Below is a small trained network, with its code and all its weights. Each question gives an input and a target symbol and asks what happens when units are switched off, that is, made to give their printed mean instead of their output.

import numpy as np


def w(rows, s, z=0):
    codes = np.array(rows[::2]) - 128.0
    scale = np.full(codes.shape[1], s)
    scale[-1] = z or s
    return codes * scale


def norm(h):
    return h / np.sqrt((h * h).mean(-1, keepdims=True) + 1e-5)


def f(y):
    return y / 2 * (1 + np.tanh(0.7978845608 * (y + 0.044715 * y**3)))


def softmax(a):
    e = np.exp(a - a.max(-1, keepdims=True))
    return e / e.sum(-1, keepdims=True)


def log_softmax(a):
    a = a - a.max(-1, keepdims=True)
    return a - np.log(np.exp(a).sum(-1, keepdims=True))


def net(x, mask):
    ids = ['ΔΘΞΣΦΨεζηλμω'.index(c) for c in x.split()]
    T = len(ids)
    res = E[ids] + P[:T]
    r = norm(res)
    for j in range(2):
        rows = slice(3 * j, 3 * j + 3)
        q, k, v = (r @ M[0][rows].T for M in (Q, K, V))
        z = softmax(np.where(np.tri(T) > 0, q @ k.T / 3**0.5, -1e9)) @ v
        o = O[0][rows]
        res = res + np.where(mask[j], z, o[:, -1]) @ o[:, :-1]
    y = f(norm(res) @ A[0][:, :-1].T + A[0][:, -1])
    res = res + np.where(mask[2:6], y, B[0][:, -1]) @ B[0][:, :-1]
    return log_softmax(norm(res)[-1] @ U[:, :-1].T + U[:, -1])


Q, K, V, O, A, B = {}, {}, {}, {}, {}, {}
E = w([
[107,39,206,41,151],'Δ',
[166,84,144,83,120],'Θ',
[117,118,151,113,52],'Ξ',
[130,158,85,200,137],'Σ',
[103,123,145,165,249],'Φ',
[97,154,36,123,171],'Ψ',
[119,135,67,84,206],'ε',
[50,25,144,156,155],'ζ',
[141,108,179,157,119],'η',
[42,122,55,99,52],'λ',
[108,134,133,157,125],'μ',
[160,183,95,43,134],'ω',
],0.018)
P = w([
[69,211,201,103,177],'0',
[164,132,119,159,70],'1',
[207,93,111,140,75],'2',
[109,64,76,28,228],'3',
[141,157,96,188,56],'4',
[219,70,98,128,84],'5',
[80,79,72,9,225],'6',
],0.014)
Q[0] = w([
[252,139,95,85,141],'head 1',
[138,180,87,86,144],'head 1',
[194,147,173,222,40],'head 1',
[154,110,81,172,63],'head 2',
[160,95,157,184,75],'head 2',
[220,150,114,153,150],'head 2',
],0.027)
K[0] = w([
[251,137,160,83,163],'head 1',
[170,230,178,127,119],'head 1',
[208,65,15,185,87],'head 1',
[158,59,64,95,95],'head 2',
[177,93,104,212,71],'head 2',
[213,30,76,137,165],'head 2',
],0.023)
V[0] = w([
[21,99,117,198,110],'head 1',
[66,2,169,184,175],'head 1',
[55,64,84,55,78],'head 1',
[142,92,133,235,172],'head 2',
[168,143,68,77,203],'head 2',
[208,134,251,129,152],'head 2',
],0.028)
O[0] = w([
[29,219,116,210,119,143],'head 1',
[100,254,223,137,188,250],'head 1',
[32,138,131,48,107,184],'head 1',
[101,140,167,185,215,114],'head 2',
[192,106,44,80,183,102],'head 2',
[229,143,192,162,100,191],'head 2',
],0.022)
A[0] = w([
[223,23,166,170,98,127],'neuron 1',
[251,98,82,60,107,252],'neuron 2',
[166,95,105,241,139,82],'neuron 3',
[229,144,254,196,93,121],'neuron 4',
],0.021,0.0038)
B[0] = w([
[118,214,157,228,51,170],'neuron 1',
[96,255,161,147,193,185],'neuron 2',
[159,111,45,176,96,149],'neuron 3',
[48,27,120,35,179,250],'neuron 4',
],0.023)
U = w([
[116,97,180,39,133,131],'Δ',
[216,175,200,141,101,86],'Θ',
[103,103,154,138,13,96],'Ξ',
[131,111,92,199,125,207],'Σ',
[149,90,132,171,252,98],'Φ',
[94,120,51,115,167,116],'Ψ',
[155,174,68,113,185,94],'ε',
[62,196,147,200,133,123],'ζ',
[153,55,222,202,110,91],'η',
[38,126,67,111,65,121],'λ',
[72,51,115,174,137,119],'μ',
[178,128,92,120,86,254],'ω',
],0.013,0.0084)

Each question gives the input, a string of symbols that net reads in full, and the target symbol t.
The units are the heads (3 rows each of Q, K, V and O) and the neurons (one row each of A and B). Each row of codes is followed by its name. A weight is (code - 128) times the scale printed after its matrix; where a second scale follows, it is the last column's (O, A, B and U).
mask holds one flag per unit, heads first, then neurons. A switched-off unit (its flag False) gives its mean, the last column of its rows in O or B, instead of its output. The means were averaged over made-up inputs and are rounded, as every weight is.
A unit's drop is (log p(t) with every unit on - log p(t) with that unit switched off) / (log p(t) with every unit on - log p(t) with every unit switched off).
The circuit of an input: a set's keep is (log p(t) with only the set's units on - log p(t) with every unit switched off) / (log p(t) with every unit on - log p(t) with every unit switched off). Starting from all 6 units, units are removed one at a time, each time the one whose removal leaves the highest keep (on an exact tie, the one counted first), for as long as the keep stays at least 0.8.
circuit, biggest first: the units of the circuit, biggest drop first
unit that matters most: the unit with the biggest drop
k most important neurons: the k neurons with the biggest drops, biggest first
heads that matter: for each layer, one digit per head in row order, 1 if its drop is at least 0.15 and else 0, layers parted by /
input Δ Δ Δ Φ ζ λ, target λ: circuit, biggest first	[head 2]
input ζ Σ μ, target μ: 3 most important neurons	[neuron 4; neuron 3; neuron 2]
input Δ Δ Σ η, target Δ: circuit, biggest first	[neuron 4; head 2]
input λ Δ Ξ, target Ξ: circuit, biggest first	[head 1; neuron 4]
input λ λ Φ Θ Δ ω Δ, target λ: heads that matter	00
input Δ ε Θ Φ Δ, target Δ: circuit, biggest first	[head 2; neuron 4]
input Δ Δ Δ ω Δ Δ ζ, target Δ: heads that matter	01
input Δ Δ η, target η: circuit, biggest first	[head 1; neuron 4; neuron 1]
input ζ μ Φ, target Φ: heads that matter	00
input Δ λ ε, target ε: heads that matter	01
input Ξ ζ Δ λ Φ λ ζ, target Ξ: circuit, biggest first	[head 1; head 2]
input Θ Δ Δ Θ Δ ω, target ω: heads that matter	10
input Σ Δ Φ λ Δ, target λ: heads that matter	10
input μ Θ λ Δ η Δ Φ, target μ: circuit, biggest first	[head 1; neuron 4; neuron 2]
input Ξ Φ η Δ, target Ξ: heads that matter	11
input ω μ Σ, target Σ: heads that matter	10
input λ Δ Δ Σ Δ Δ Θ, target λ: heads that matter	00
input Ψ Δ ζ Φ, target Ψ: heads that matter	01
input Θ Φ Ξ Δ, target Θ: heads that matter	11
input Φ ζ μ ω Δ Ξ ζ, target Φ: heads that matter	11
input λ ζ Ψ ζ ζ Δ ω, target λ: heads that matter	00
input Θ Θ Δ Ψ, target Θ: 2 most important neurons	[neuron 2; neuron 1]
input Ψ η Θ Θ, target Ψ: unit that matters most	head 2
input ζ ω ζ Δ ε η, target η: 2 most important neurons	[neuron 1; neuron 4]
input Δ Δ Δ Δ Θ μ, target μ: most important neuron	[neuron 4]
